Here is a tiny trained network, its code and every weight. The questions are about switching its units off for an input and a target symbol, where a switched-off unit gives its printed mean instead of its output.

import numpy as np


def w(rows, s, z=0):
    codes = np.array(rows[::2]) - 128.0
    scale = np.full(codes.shape[1], s)
    scale[-1] = z or s
    return codes * scale


def f(y):
    return y / 2 * (1 + np.tanh(0.7978845608 * (y + 0.044715 * y**3)))


def softmax(a):
    e = np.exp(a - a.max(-1, keepdims=True))
    return e / e.sum(-1, keepdims=True)


def log_softmax(a):
    a = a - a.max(-1, keepdims=True)
    return a - np.log(np.exp(a).sum(-1, keepdims=True))


def net(x, mask):
    ids = ['αγδεζηθμξπσψ'.index(c) for c in x.split()]
    T = len(ids)
    res = E[ids] + P[:T]
    u = 0
    for l in range(2):
        r = res
        for j in range(2):
            rows = slice(3 * j, 3 * j + 3)
            q, k, v = (r @ M[l][rows].T for M in (Q, K, V))
            z = softmax(np.where(np.tri(T) > 0, q @ k.T / 3**0.5, -1e9)) @ v
            o = O[l][rows]
            res = res + np.where(mask[u + j], z, o[:, -1]) @ o[:, :-1]
        u += 2
        y = f(res @ A[l][:, :-1].T + A[l][:, -1])
        res = res + np.where(mask[u : u + 4], y, B[l][:, -1]) @ B[l][:, :-1]
        u += 4
    return log_softmax(res[-1] @ U[:, :-1].T + U[:, -1])


Q, K, V, O, A, B = {}, {}, {}, {}, {}, {}
E = w([
[194,130,132,87,162,132,113,104],'α',
[161,131,125,104,164,151,80,98],'γ',
[161,152,130,131,151,130,78,125],'δ',
[121,114,212,210,114,99,120,103],'ε',
[97,127,101,129,9,233,214,191],'ζ',
[122,15,106,120,139,92,62,168],'η',
[169,127,144,129,171,134,120,114],'θ',
[167,141,137,124,160,145,92,106],'μ',
[243,139,126,58,108,79,128,144],'ξ',
[163,135,141,121,163,140,95,115],'π',
[156,137,122,121,165,140,80,117],'σ',
[190,140,163,136,155,132,134,115],'ψ',
],0.013)
P = w([
[147,205,205,139,223,197,97,254],'0',
[136,149,190,106,153,115,90,143],'1',
[128,144,150,123,146,90,96,134],'2',
[143,132,144,124,141,108,113,121],'3',
[147,121,137,124,133,119,111,101],'4',
[158,119,121,136,126,129,116,102],'5',
[162,113,115,133,122,126,117,98],'6',
[177,112,99,145,121,125,128,103],'7',
[172,107,95,139,114,141,125,95],'8',
[166,104,92,132,108,145,123,103],'9',
[169,103,89,138,106,149,123,103],'10',
[158,87,93,126,117,159,135,102],'11',
],0.0082)
Q[0] = w([
[108,63,138,156,138,207,91,160],'L0H0',
[159,50,100,126,2,124,181,154],'L0H0',
[172,32,160,144,105,163,89,119],'L0H0',
[174,40,136,140,159,100,35,172],'L0H1',
[46,132,55,71,110,129,216,225],'L0H1',
[191,108,120,73,246,107,25,201],'L0H1',
],0.0063)
K[0] = w([
[102,105,106,173,72,156,133,104],'L0H0',
[133,125,112,82,73,117,163,186],'L0H0',
[90,143,108,124,108,181,159,151],'L0H0',
[132,68,60,90,100,150,124,141],'L0H1',
[142,167,136,110,170,101,103,83],'L0H1',
[157,148,11,63,119,186,140,113],'L0H1',
],0.011)
V[0] = w([
[100,161,175,186,209,140,87,125],'L0H0',
[139,108,144,106,149,39,110,72],'L0H0',
[100,2,111,148,165,8,58,96],'L0H0',
[91,123,166,226,90,51,150,98],'L0H1',
[74,142,156,186,34,169,185,101],'L0H1',
[177,108,145,121,243,80,53,85],'L0H1',
],0.008)
O[0] = w([
[160,155,179,157,145,169,78,185,204],'L0H0',
[151,75,169,98,90,165,84,106,132],'L0H0',
[133,52,160,134,101,138,113,158,130],'L0H0',
[100,66,101,161,51,75,112,168,98],'L0H1',
[110,74,125,149,140,2,206,145,27],'L0H1',
[147,161,98,182,72,197,73,121,254],'L0H1',
],0.0097,0.0047)
A[0] = w([
[135,217,78,109,132,136,149,2,249],'L0N0',
[185,133,132,64,147,142,114,125,239],'L0N1',
[97,28,135,144,82,98,116,175,58],'L0N2',
[105,144,73,140,72,158,187,155,165],'L0N3',
],0.0085,0.0018)
B[0] = w([
[57,46,109,183,36,54,240,104,235],'L0N0',
[90,73,208,255,134,100,126,144,255],'L0N1',
[23,67,108,75,18,89,229,81,169],'L0N2',
[71,158,101,41,80,101,127,196,138],'L0N3',
],0.0067,0.0062)
Q[1] = w([
[118,29,1,62,160,113,162,166],'L1H0',
[93,81,20,59,100,125,51,176],'L1H0',
[152,5,132,194,115,157,192,51],'L1H0',
[128,124,226,107,105,151,57,140],'L1H1',
[120,80,220,142,106,162,132,162],'L1H1',
[144,169,51,105,185,143,81,131],'L1H1',
],0.0059)
K[1] = w([
[2,58,77,122,122,146,130,169],'L1H0',
[53,123,144,85,102,133,155,209],'L1H0',
[123,10,48,91,180,102,147,90],'L1H0',
[125,157,79,123,56,183,155,158],'L1H1',
[46,146,84,51,66,148,178,173],'L1H1',
[150,107,191,187,145,177,16,147],'L1H1',
],0.0072)
V[1] = w([
[70,143,159,163,123,118,201,109],'L1H0',
[89,209,125,152,119,15,203,136],'L1H0',
[147,242,214,177,254,88,121,159],'L1H0',
[62,242,139,159,38,242,149,242],'L1H1',
[98,126,67,93,125,133,141,166],'L1H1',
[51,118,163,81,146,161,121,234],'L1H1',
],0.0045)
O[1] = w([
[179,131,116,91,165,102,60,131,144],'L1H0',
[250,125,108,27,116,221,39,147,71],'L1H0',
[148,163,15,209,94,138,100,164,153],'L1H0',
[156,208,58,92,213,68,3,141,254],'L1H1',
[125,159,145,67,179,100,165,119,64],'L1H1',
[156,196,9,62,169,135,141,75,121],'L1H1',
],0.005,0.0065)
A[1] = w([
[139,130,163,156,152,116,155,107,249],'L1N0',
[66,63,126,121,81,78,174,96,130],'L1N1',
[101,100,126,99,161,74,254,117,106],'L1N2',
[197,182,124,147,136,155,38,139,196],'L1N3',
],0.0093,0.0016)
B[1] = w([
[140,123,167,66,154,185,83,193,151],'L1N0',
[220,168,33,174,254,146,110,53,179],'L1N1',
[71,153,216,219,59,134,62,201,164],'L1N2',
[127,119,169,31,113,200,224,166,251],'L1N3',
],0.0071,0.014)
U = w([
[124,117,234,106,58,188,177,201,187],'α',
[58,92,125,212,1,102,91,176,230],'γ',
[216,122,21,216,219,147,103,87,170],'δ',
[155,142,103,41,152,134,155,81,124],'ε',
[116,142,110,117,150,130,158,128,21],'ζ',
[116,139,101,120,151,125,162,127,18],'η',
[125,148,110,130,152,123,154,141,2],'θ',
[126,135,109,115,147,120,157,132,48],'μ',
[123,143,104,109,151,116,166,119,64],'ξ',
[50,217,173,161,174,52,74,181,41],'π',
[133,152,111,95,149,116,164,104,116],'σ',
[174,121,73,66,152,85,107,166,178],'ψ',
],0.005,0.0033)

Each question gives the input, a string of symbols that net reads in full, and the target symbol t.
The units are the heads (3 rows each of Q, K, V and O) and the neurons (one row each of A and B). Each row of codes is followed by its name. A weight is (code - 128) times the scale printed after its matrix; where a second scale follows, it is the last column's (O, A, B and U).
mask holds one flag per unit, layer by layer, with each layer's heads first. A switched-off unit (its flag False) gives its mean, the last column of its rows in O or B, instead of its output. The means were averaged over made-up inputs and are rounded, as every weight is.
A unit's drop is (log p(t) with every unit on - log p(t) with that unit switched off) / (log p(t) with every unit on - log p(t) with every unit switched off).
The circuit of an input: a set's keep is (log p(t) with only the set's units on - log p(t) with every unit switched off) / (log p(t) with every unit on - log p(t) with every unit switched off). Starting from all 12 units, units are removed one at a time, each time the one whose removal leaves the highest keep (on an exact tie, the one counted first), for as long as the keep stays at least 0.8.
units of the circuit, in order: the units of the circuit, biggest drop first
unit that matters most: the unit with the biggest drop
k most important neurons: the k neurons with the biggest drops, biggest first
k most important neurons of layer l: the k neurons of layer l with the biggest drops, biggest first
input α δ ε α σ ε η ξ γ α ξ σ, target γ: units of the circuit, in order -> [L1N1; L1N3; L0N0; L0H1]
input η η ε η ε ε, target δ: 3 most important neurons of layer 1 -> [L1N1; L1N3; L1N2]
input σ δ α η η η ε ψ, target α: units of the circuit, in order -> [L1N1; L1N3; L0H1]
input γ ε θ ε σ γ ε γ, target α: units of the circuit, in order -> [L1N1; L1N3; L0H1]
input μ η σ ε δ, target α: units of the circuit, in order -> [L1N3; L1N1; L0H1]
input ζ ε ε, target ψ: unit that matters most -> L1H0
input ε ξ ε ξ α α, target γ: 4 most important neurons -> [L0N0; L1N3; L1N1; L0N1]
input π ε α ζ ψ, target π: 3 most important neurons of layer 1 -> [L1N2; L1N3; L1N1]
input α η α σ ε η μ σ ξ ε η, target δ: units of the circuit, in order -> [L0H0; L0N2; L1N1]
input η ξ π, target α: units of the circuit, in order -> [L1N3; L0H1]
input α ξ ε ε ξ, target γ: 4 most important neurons -> [L0N0; L0N1; L1N3; L1N1]
input ξ η η ξ η, target δ: units of the circuit, in order -> [L0H0; L1N1; L0N2]
input η γ γ θ ψ σ ζ ε, target π: 2 most important neurons -> [L1N1; L1N3]
input ε ε η γ, target α: units of the circuit, in order -> [L1N3; L0H0; L0H1]
input ε ε ε θ α π ε, target δ: units of the circuit, in order -> [L1N1; L0H1; L0N2]
input σ γ ξ ζ η, target π: units of the circuit, in order -> [L0H1; L1N2; L0H0]
input η ε ε ε ε α μ, target α: 2 most important neurons of layer 1 -> [L1N1; L1N3]
input γ ζ η ε θ, target ψ: 2 most important neurons -> [L0N0; L0N3]
input η η θ ε ξ ε ψ ε ξ, target γ: 2 most important neurons -> [L1N3; L0N1]
input ε ε ε θ, target α: units of the circuit, in order -> [L1N1; L0H0]
input ξ α α ξ σ ε μ α μ, target γ: unit that matters most -> L0N0
input ε ε γ δ ε η ε θ ψ ζ α, target π: 3 most important neurons -> [L1N2; L1N3; L0N3]
